Here is a tiny trained network, its code and every weight. The questions are about switching its units off for an input and a class, where a switched-off unit gives its printed mean instead of its output.

import numpy as np


def w(rows, s, z=0):
    codes = np.array(rows[::2]) - 128.0
    scale = np.full(codes.shape[1], s)
    scale[-1] = z or s
    return codes * scale


def f(y):
    return y / 2 * (1 + np.tanh(0.7978845608 * (y + 0.044715 * y**3)))


def log_softmax(a):
    a = a - a.max(-1, keepdims=True)
    return a - np.log(np.exp(a).sum(-1, keepdims=True))


def net(x, mask):
    res = np.array(x, float).reshape(1, 6) / 4 @ E
    y = f(res @ A[0][:, :-1].T + A[0][:, -1])
    res = res + np.where(mask, y, B[0][:, -1]) @ B[0][:, :-1]
    return log_softmax(res[-1] @ U[:, :-1].T + U[:, -1])


A, B = {}, {}
E = w([
[182,173,170,30,123,103,243,229],'x0',
[65,25,9,18,169,133,148,133],'x1',
[157,241,18,106,98,73,123,73],'x2',
[2,178,187,73,120,71,80,132],'x3',
[201,60,144,102,80,4,51,146],'x4',
[129,127,127,128,128,129,128,127],'x5',
],0.0042)
A[0] = w([
[152,168,177,171,115,128,121,123,88],'neuron 1',
[116,127,133,136,130,142,137,131,36],'neuron 2',
[154,172,178,175,122,126,119,126,90],'neuron 3',
[178,89,138,115,122,37,90,128,48],'neuron 4',
[167,254,22,119,121,70,110,104,52],'neuron 5',
[85,51,51,61,126,147,145,132,110],'neuron 6',
[105,87,85,89,135,133,136,130,117],'neuron 7',
[110,105,110,178,137,139,69,77,98],'neuron 8',
[155,173,183,180,120,125,122,123,88],'neuron 9',
[147,162,166,162,113,132,119,127,84],'neuron 10',
[176,82,141,121,124,48,82,134,44],'neuron 11',
[116,57,202,140,139,154,135,146,32],'neuron 12',
[166,89,138,120,115,63,91,135,33],'neuron 13',
[69,177,117,149,135,221,185,116,65],'neuron 14',
[96,93,98,206,117,139,54,80,110],'neuron 15',
[113,57,196,144,131,158,133,156,39],'neuron 16',
[200,98,94,162,132,159,149,138,15],'neuron 17',
[163,147,156,77,126,118,183,159,70],'neuron 18',
[214,87,95,163,132,164,160,125,31],'neuron 19',
[7,173,192,73,127,72,89,136,27],'neuron 20',
[99,77,75,82,137,131,137,134,99],'neuron 21',
[131,128,130,131,128,128,132,128,103],'neuron 22',
[167,149,158,73,127,119,184,161,78],'neuron 23',
[113,48,208,144,129,158,140,153,44],'neuron 24',
[109,105,106,178,129,147,59,83,98],'neuron 25',
[163,183,189,180,125,134,107,130,105],'neuron 26',
[155,144,149,88,124,117,178,164,82],'neuron 27',
[140,152,156,152,122,128,125,126,72],'neuron 28',
[119,71,188,138,142,156,125,152,26],'neuron 29',
[74,183,112,154,146,212,181,118,65],'neuron 30',
[168,86,141,116,116,59,93,132,27],'neuron 31',
[159,147,150,82,128,120,171,160,85],'neuron 32',
[160,177,184,180,126,126,116,126,106],'neuron 33',
[120,92,165,135,132,147,124,146,20],'neuron 34',
[130,121,131,118,122,130,128,118,121],'neuron 35',
[102,79,71,80,135,136,135,136,115],'neuron 36',
[188,107,101,150,130,149,152,126,4],'neuron 37',
[175,152,164,63,130,117,193,156,83],'neuron 38',
[219,82,90,166,129,171,162,129,46],'neuron 39',
[109,128,129,116,129,124,120,137,67],'neuron 40',
],0.0093,0.0012)
B[0] = w([
[159,115,116,120,140,90,140,125,178],'neuron 1',
[134,130,129,127,124,137,122,127,121],'neuron 2',
[161,118,114,116,139,87,140,128,183],'neuron 3',
[177,131,157,126,129,197,128,152,193],'neuron 4',
[98,140,61,110,107,191,131,2,253],'neuron 5',
[199,119,104,117,143,48,153,131,240],'neuron 6',
[160,120,120,122,134,95,138,127,173],'neuron 7',
[78,115,106,133,135,127,142,178,194],'neuron 8',
[165,117,113,113,138,82,142,129,190],'neuron 9',
[151,120,119,120,136,99,136,127,161],'neuron 10',
[176,128,156,132,128,187,124,158,189],'neuron 11',
[118,141,87,118,117,158,130,73,190],'neuron 12',
[166,128,148,132,128,174,123,149,170],'neuron 13',
[192,122,169,129,121,201,113,168,215],'neuron 14',
[54,116,95,134,140,129,147,203,228],'neuron 15',
[117,140,86,117,119,156,128,72,191],'neuron 16',
[102,146,175,136,121,102,104,114,177],'neuron 17',
[85,109,105,140,135,130,128,167,174],'neuron 18',
[94,151,189,138,117,93,101,111,199],'neuron 19',
[80,159,232,158,109,62,86,94,216],'neuron 20',
[169,121,120,123,135,82,141,125,190],'neuron 21',
[127,130,127,123,129,127,124,130,125],'neuron 22',
[80,116,103,139,137,131,134,173,180],'neuron 23',
[115,143,79,117,116,164,133,61,204],'neuron 24',
[75,115,105,134,141,128,142,181,199],'neuron 25',
[174,112,111,115,141,73,147,126,206],'neuron 26',
[91,113,108,137,136,129,131,161,166],'neuron 27',
[143,126,123,120,132,111,132,128,140],'neuron 28',
[121,142,93,120,116,149,129,88,173],'neuron 29',
[192,121,162,129,117,201,110,161,211],'neuron 30',
[168,131,150,130,125,178,125,149,173],'neuron 31',
[91,114,109,139,137,129,131,158,165],'neuron 32',
[167,115,111,115,140,80,144,129,197],'neuron 33',
[126,134,110,129,123,140,129,103,141],'neuron 34',
[131,129,129,131,133,129,130,126,127],'neuron 35',
[170,121,117,122,141,85,145,122,193],'neuron 36',
[108,146,164,128,116,113,111,116,156],'neuron 37',
[71,115,101,140,141,134,135,182,193],'neuron 38',
[88,151,198,138,115,86,96,106,213],'neuron 39',
[129,131,137,135,132,120,124,123,122],'neuron 40',
],0.031,0.0043)
U = w([
[223,90,91,90,173,7,185,131,232],'0',
[20,92,74,164,157,136,153,230,178],'1',
[106,173,45,97,94,187,131,2,133],'2',
[223,126,200,138,121,225,99,193,73],'3',
[74,191,248,171,102,41,52,97,3],'4',
],0.0062,0.00057)

Each question gives the input, the list of numbers given to net, and the class t.
The units are the neurons (one row each of A and B). Each row of codes is followed by its name. A weight is (code - 128) times the scale printed after its matrix; where a second scale follows, it is the last column's (A, B and U).
mask holds one flag per neuron, in row order. A switched-off neuron (its flag False) gives its mean, the last column of its row in B, instead of its output. The means were averaged over made-up inputs and are rounded, as every weight is.
A unit's drop is (log p(t) with every unit on - log p(t) with that unit switched off) / (log p(t) with every unit on - log p(t) with every unit switched off).
The circuit of an input: a set's keep is (log p(t) with only the set's units on - log p(t) with every unit switched off) / (log p(t) with every unit on - log p(t) with every unit switched off). Starting from the 12 units with the biggest drops (on a tie, the unit counted first), units are removed one at a time, each time the one whose removal leaves the highest keep (on an exact tie, the one counted first), for as long as the keep stays at least 0.8.
units of the circuit, in order: the units of the circuit, biggest drop first
unit that matters most: the unit with the biggest drop
k most important neurons: the k neurons with the biggest drops, biggest first
drop of u: that unit's drop, to one decimal
input [8,6,6,-8,-2,-3], class 1: unit that matters most	neuron 38
input [5,8,-7,8,-3,-6], class 0: 2 most important neurons	neuron 6; neuron 36
input [0,-5,-8,-6,-8,3], class 2: 4 most important neurons	neuron 24; neuron 16; neuron 12; neuron 29
input [6,0,-6,1,4,-2], class 1: 2 most important neurons	neuron 5; neuron 38
input [7,6,3,0,7,-4], class 1: 2 most important neurons	neuron 38; neuron 23
input [-1,-6,0,4,-8,-2], class 3: 2 most important neurons	neuron 14; neuron 30
input [2,6,-3,-2,-8,5], class 3: 2 most important neurons	neuron 14; neuron 30
input [7,-2,7,-1,8,4], class 3: 4 most important neurons	neuron 4; neuron 11; neuron 31; neuron 13
input [7,7,-5,8,-8,6], class 3: 2 most important neurons	neuron 14; neuron 30
input [-6,5,-6,-7,-3,-3], class 4: 4 most important neurons	neuron 39; neuron 19; neuron 5; neuron 17
input [-8,-3,4,-4,-7,5], class 1: 2 most important neurons	neuron 15; neuron 25
input [-6,-6,-5,2,-5,-6], class 0: 3 most important neurons	neuron 26; neuron 33; neuron 9
input [6,-1,3,-8,1,1], class 4: 2 most important neurons	neuron 39; neuron 19
input [7,1,6,-6,1,-6], class 1: units of the circuit, in order	neuron 38
input [7,-5,3,8,6,3], class 4: 3 most important neurons	neuron 20; neuron 15; neuron 25
input [-2,-4,-3,-5,-3,6], class 4: units of the circuit, in order	neuron 39; neuron 19
input [-7,-4,5,-1,6,1], class 1: drop of neuron 25	0.1
input [6,-1,1,-6,5,-7], class 1: drop of neuron 18	0.2
input [-2,6,-7,5,-6,4], class 2: drop of neuron 33	0.2
input [-6,7,4,2,-5,3], class 0: units of the circuit, in order	neuron 6
